Below are the code and all the weights of a small trained network. Each question names an input and a target symbol and asks about switching units off, where a switched-off unit gives its printed mean instead of its output.

import numpy as np


def w(rows, s, z=0):
    codes = np.array(rows[::2]) - 128.0
    scale = np.full(codes.shape[1], s)
    scale[-1] = z or s
    return codes * scale


def f(y):
    return np.maximum(y, 0)


def softmax(a):
    e = np.exp(a - a.max(-1, keepdims=True))
    return e / e.sum(-1, keepdims=True)


def log_softmax(a):
    a = a - a.max(-1, keepdims=True)
    return a - np.log(np.exp(a).sum(-1, keepdims=True))


def net(x, mask):
    ids = ['γζηθμξσ'.index(c) for c in x.split()]
    T = len(ids)
    res = E[ids] + P[:T]
    q, k, v = (res @ M[0].T for M in (Q, K, V))
    z = softmax(np.where(np.tri(T) > 0, q @ k.T / 3**0.5, -1e9)) @ v
    res = res + np.where(mask[0], z, O[0][:, -1]) @ O[0][:, :-1]
    y = f(res @ A[0][:, :-1].T + A[0][:, -1])
    res = res + np.where(mask[1:25], y, B[0][:, -1]) @ B[0][:, :-1]
    return log_softmax(res[-1] @ U[:, :-1].T + U[:, -1])


Q, K, V, O, A, B = {}, {}, {}, {}, {}, {}
E = w([
[65,206,110,72],'γ',
[72,205,161,176],'ζ',
[154,145,247,134],'η',
[87,100,2,112],'θ',
[137,137,238,231],'μ',
[123,130,171,85],'ξ',
[95,101,79,73],'σ',
],0.0077)
P = w([
[10,90,142,112],'0',
[105,87,116,108],'1',
[124,190,86,227],'2',
[23,132,198,134],'3',
[159,93,138,76],'4',
[133,181,106,156],'5',
[50,176,167,141],'6',
[149,93,126,90],'7',
[131,206,140,144],'8',
],0.012)
Q[0] = w([
[70,100,214,80],'h0',
[4,116,199,101],'h0',
[59,68,135,126],'h0',
],0.011)
K[0] = w([
[191,123,144,116],'h0',
[254,100,106,51],'h0',
[160,90,133,109],'h0',
],0.017)
V[0] = w([
[125,157,110,56],'h0',
[161,89,204,102],'h0',
[132,5,45,38],'h0',
],0.011)
O[0] = w([
[105,136,217,34,194],'h0',
[41,1,166,178,253],'h0',
[225,68,173,46,121],'h0',
],0.0089,0.00043)
A[0] = w([
[169,2,39,93,65],'n0',
[55,72,120,172,121],'n1',
[135,252,87,148,102],'n2',
[157,104,70,111,101],'n3',
[146,33,62,96,63],'n4',
[40,159,154,57,26],'n5',
[174,81,190,77,88],'n6',
[102,102,104,145,209],'n7',
[166,119,137,111,141],'n8',
[101,134,180,172,79],'n9',
[84,8,156,102,42],'n10',
[183,114,104,167,198],'n11',
[97,74,133,160,163],'n12',
[178,95,208,179,136],'n13',
[126,168,156,169,80],'n14',
[45,7,174,121,20],'n15',
[204,177,109,116,255],'n16',
[108,98,170,22,160],'n17',
[40,126,103,158,97],'n18',
[119,155,173,156,106],'n19',
[129,153,200,179,101],'n20',
[54,145,101,171,150],'n21',
[57,152,119,166,132],'n22',
[98,157,68,222,51],'n23',
],0.0082,0.0043)
B[0] = w([
[215,159,157,101,160],'n0',
[146,162,170,133,199],'n1',
[168,74,117,167,229],'n2',
[141,170,140,122,138],'n3',
[176,147,159,99,152],'n4',
[152,90,14,142,178],'n5',
[127,111,178,108,200],'n6',
[147,156,155,129,196],'n7',
[171,182,158,122,151],'n8',
[134,154,107,90,176],'n9',
[177,82,103,215,200],'n10',
[157,132,43,139,156],'n11',
[126,148,156,152,186],'n12',
[147,79,2,124,176],'n13',
[116,112,120,104,167],'n14',
[128,98,116,207,214],'n15',
[121,177,153,202,202],'n16',
[99,84,109,120,255],'n17',
[165,172,139,112,207],'n18',
[131,140,83,95,170],'n19',
[107,145,76,92,185],'n20',
[195,156,141,122,238],'n21',
[162,171,130,121,228],'n22',
[103,35,167,67,213],'n23',
],0.0083,0.0057)
U = w([
[186,195,107,88,176],'γ',
[172,137,94,227,126],'ζ',
[43,112,64,44,253],'η',
[152,57,138,108,41],'θ',
[73,40,97,190,72],'μ',
[87,201,254,141,240],'ξ',
[162,124,183,52,12],'σ',
],0.0091,0.0027)

Each question gives the input, a string of symbols that net reads in full, and the target symbol t.
The units are the heads (3 rows each of Q, K, V and O) and the neurons (one row each of A and B). Each row of codes is followed by its name. A weight is (code - 128) times the scale printed after its matrix; where a second scale follows, it is the last column's (O, A, B and U).
mask holds one flag per unit, heads first, then neurons. A switched-off unit (its flag False) gives its mean, the last column of its rows in O or B, instead of its output. The means were averaged over made-up inputs and are rounded, as every weight is.
A unit's drop is (log p(t) with every unit on - log p(t) with that unit switched off) / (log p(t) with every unit on - log p(t) with every unit switched off).
The circuit of an input: a set's keep is (log p(t) with only the set's units on - log p(t) with every unit switched off) / (log p(t) with every unit on - log p(t) with every unit switched off). Starting from the 12 units with the biggest drops (on a tie, the unit counted first), units are removed one at a time, each time the one whose removal leaves the highest keep (on an exact tie, the one counted first), for as long as the keep stays at least 0.8.
units of the circuit, in order: the units of the circuit, biggest drop first
top k neurons: the k neurons with the biggest drops, biggest first
drop of u: that unit's drop, to one decimal
input μ σ θ σ, target θ: units of the circuit, in order	(h0, n10, n17)
input ζ η ζ η, target ζ: units of the circuit, in order	(h0, n15, n10, n23)
input σ ζ σ σ σ, target σ: units of the circuit, in order	(h0, n0, n6)
input ξ η ξ γ γ ξ, target ξ: units of the circuit, in order	(n13, n5, h0)
input μ ξ μ μ ξ σ σ, target μ: units of the circuit, in order	(h0, n15, n10, n17)
input ξ μ η θ ξ η η ξ, target μ: units of the circuit, in order	(h0, n21, n22)
input μ ζ μ θ, target ξ: top 2 neurons	(n13, n1)
input ξ η γ γ, target ζ: top 3 neurons	(n5, n15, n10)
input γ ξ μ ξ γ ζ μ, target η: top 2 neurons	(n13, n20)
input σ μ θ ξ σ ξ μ, target θ: top 2 neurons	(n13, n6)
input γ γ γ γ, target η: top neuron	(n5)
input σ η ζ ζ, target ζ: top 2 neurons	(n15, n5)
input ζ ξ ξ γ, target μ: top 3 neurons	(n15, n5, n10)
input η ξ σ ξ, target μ: top 2 neurons	(n15, n10)
input θ η θ, target γ: drop of n10	0.2
input γ ζ μ θ, target γ: drop of n15	0.1
input ξ θ ξ μ, target σ: drop of h0	1.0
